Here is a tiny trained network, its code and every weight. The questions are about switching its units off for an input and a class, where a switched-off unit gives its printed mean instead of its output.

import numpy as np


def w(rows, s, z=0):
    codes = np.array(rows[::2]) - 128.0
    scale = np.full(codes.shape[1], s)
    scale[-1] = z or s
    return codes * scale


def f(y):
    return y / 2 * (1 + np.tanh(0.7978845608 * (y + 0.044715 * y**3)))


def log_softmax(a):
    a = a - a.max(-1, keepdims=True)
    return a - np.log(np.exp(a).sum(-1, keepdims=True))


def net(x, mask):
    res = np.array(x, float).reshape(1, 2) / 4 @ E
    y = f(res @ A[0][:, :-1].T + A[0][:, -1])
    res = res + np.where(mask, y, B[0][:, -1]) @ B[0][:, :-1]
    return log_softmax(res[-1] @ U[:, :-1].T + U[:, -1])


A, B = {}, {}
E = w([
[173,16,172,211,70,153,138,82,126,61],'x0',
[172,157,116,156,253,110,113,5,77,70],'x1',
],0.012)
A[0] = w([
[110,111,129,89,53,149,136,163,86,144,92],'neuron 0',
[143,117,138,120,121,137,123,131,132,148,254],'neuron 1',
[130,154,120,116,140,131,131,140,131,136,237],'neuron 2',
[136,180,124,72,162,136,113,162,90,150,79],'neuron 3',
[125,101,126,126,103,151,140,164,187,144,90],'neuron 4',
[159,221,143,91,138,116,126,145,138,157,81],'neuron 5',
[118,128,144,126,64,126,124,222,108,139,126],'neuron 6',
[136,156,136,140,234,120,124,8,105,95,120],'neuron 7',
[103,190,103,143,194,115,124,172,109,123,129],'neuron 8',
[168,149,132,135,179,152,130,80,109,128,78],'neuron 9',
[144,59,142,144,104,126,124,90,104,107,73],'neuron 10',
[140,31,138,198,83,131,129,79,120,73,118],'neuron 11',
[90,149,111,130,140,115,130,129,120,163,83],'neuron 12',
[154,144,151,144,88,121,128,179,144,146,95],'neuron 13',
[93,122,128,128,134,116,156,127,127,106,209],'neuron 14',
],0.013,0.012)
B[0] = w([
[103,74,101,171,188,111,180,148,180,100,182],'neuron 0',
[187,159,162,204,7,158,93,105,40,80,197],'neuron 1',
[194,196,181,153,49,137,56,129,26,145,184],'neuron 2',
[111,52,124,32,153,185,150,107,159,171,168],'neuron 3',
[95,73,58,131,153,96,149,140,153,135,171],'neuron 4',
[148,72,159,51,165,132,167,98,161,178,168],'neuron 5',
[67,140,109,140,185,60,113,188,150,87,211],'neuron 6',
[77,101,105,182,113,70,127,226,152,87,249],'neuron 7',
[140,149,171,76,187,135,129,59,154,167,177],'neuron 8',
[108,66,58,144,163,63,146,121,151,116,171],'neuron 9',
[105,62,109,91,194,182,167,117,153,229,176],'neuron 10',
[162,175,179,13,154,133,106,85,122,180,239],'neuron 11',
[152,85,121,97,177,112,179,112,145,140,142],'neuron 12',
[142,54,115,112,179,25,95,141,107,154,164],'neuron 13',
[178,178,136,168,123,178,159,158,53,92,167],'neuron 14',
],0.017,0.021)
U = w([
[93,100,56,166,163,12,142,196,117,86,111],'0',
[184,137,156,11,174,145,170,85,114,236,106],'1',
[208,223,150,186,35,129,81,140,2,80,253],'2',
[121,140,47,108,125,185,217,73,167,123,91],'3',
[121,212,99,175,113,191,198,89,175,139,86],'4',
],0.0079,0.007)

Each question gives the input, the list of numbers given to net, and the class t.
The units are the neurons (one row each of A and B). Each row of codes is followed by its name. A weight is (code - 128) times the scale printed after its matrix; where a second scale follows, it is the last column's (A, B and U).
mask holds one flag per neuron, in row order. A switched-off neuron (its flag False) gives its mean, the last column of its row in B, instead of its output. The means were averaged over made-up inputs and are rounded, as every weight is.
A unit's drop is (log p(t) with every unit on - log p(t) with that unit switched off) / (log p(t) with every unit on - log p(t) with every unit switched off).
The circuit of an input: a set's keep is (log p(t) with only the set's units on - log p(t) with every unit switched off) / (log p(t) with every unit on - log p(t) with every unit switched off). Starting from the 12 units with the biggest drops (on a tie, the unit counted first), units are removed one at a time, each time the one whose removal leaves the highest keep (on an exact tie, the one counted first), for as long as the keep stays at least 0.8.
units of the circuit, in order: the units of the circuit, biggest drop first
top k neurons: the k neurons with the biggest drops, biggest first
drop when u is switched off: that unit's drop, to one decimal
input [7,-6], class 1: units of the circuit, in order	neuron 11
input [-4,2], class 1: top 3 neurons	neuron 8; neuron 3; neuron 5
input [3,-3], class 2: top 2 neurons	neuron 7; neuron 9
input [-2,3], class 2: top 2 neurons	neuron 6; neuron 0
input [-4,3], class 1: top 3 neurons	neuron 8; neuron 6; neuron 3
input [4,3], class 1: top 4 neurons	neuron 11; neuron 10; neuron 6; neuron 2
input [2,3], class 2: top 2 neurons	neuron 6; neuron 0
input [4,-2], class 1: top 3 neurons	neuron 7; neuron 11; neuron 2
input [8,5], class 1: drop when neuron 11 is switched off	3.7
input [0,3], class 2: drop when neuron 6 is switched off	0.2
input [3,2], class 2: drop when neuron 5 is switched off	0.1
input [6,4], class 1: drop when neuron 11 is switched off	2.8
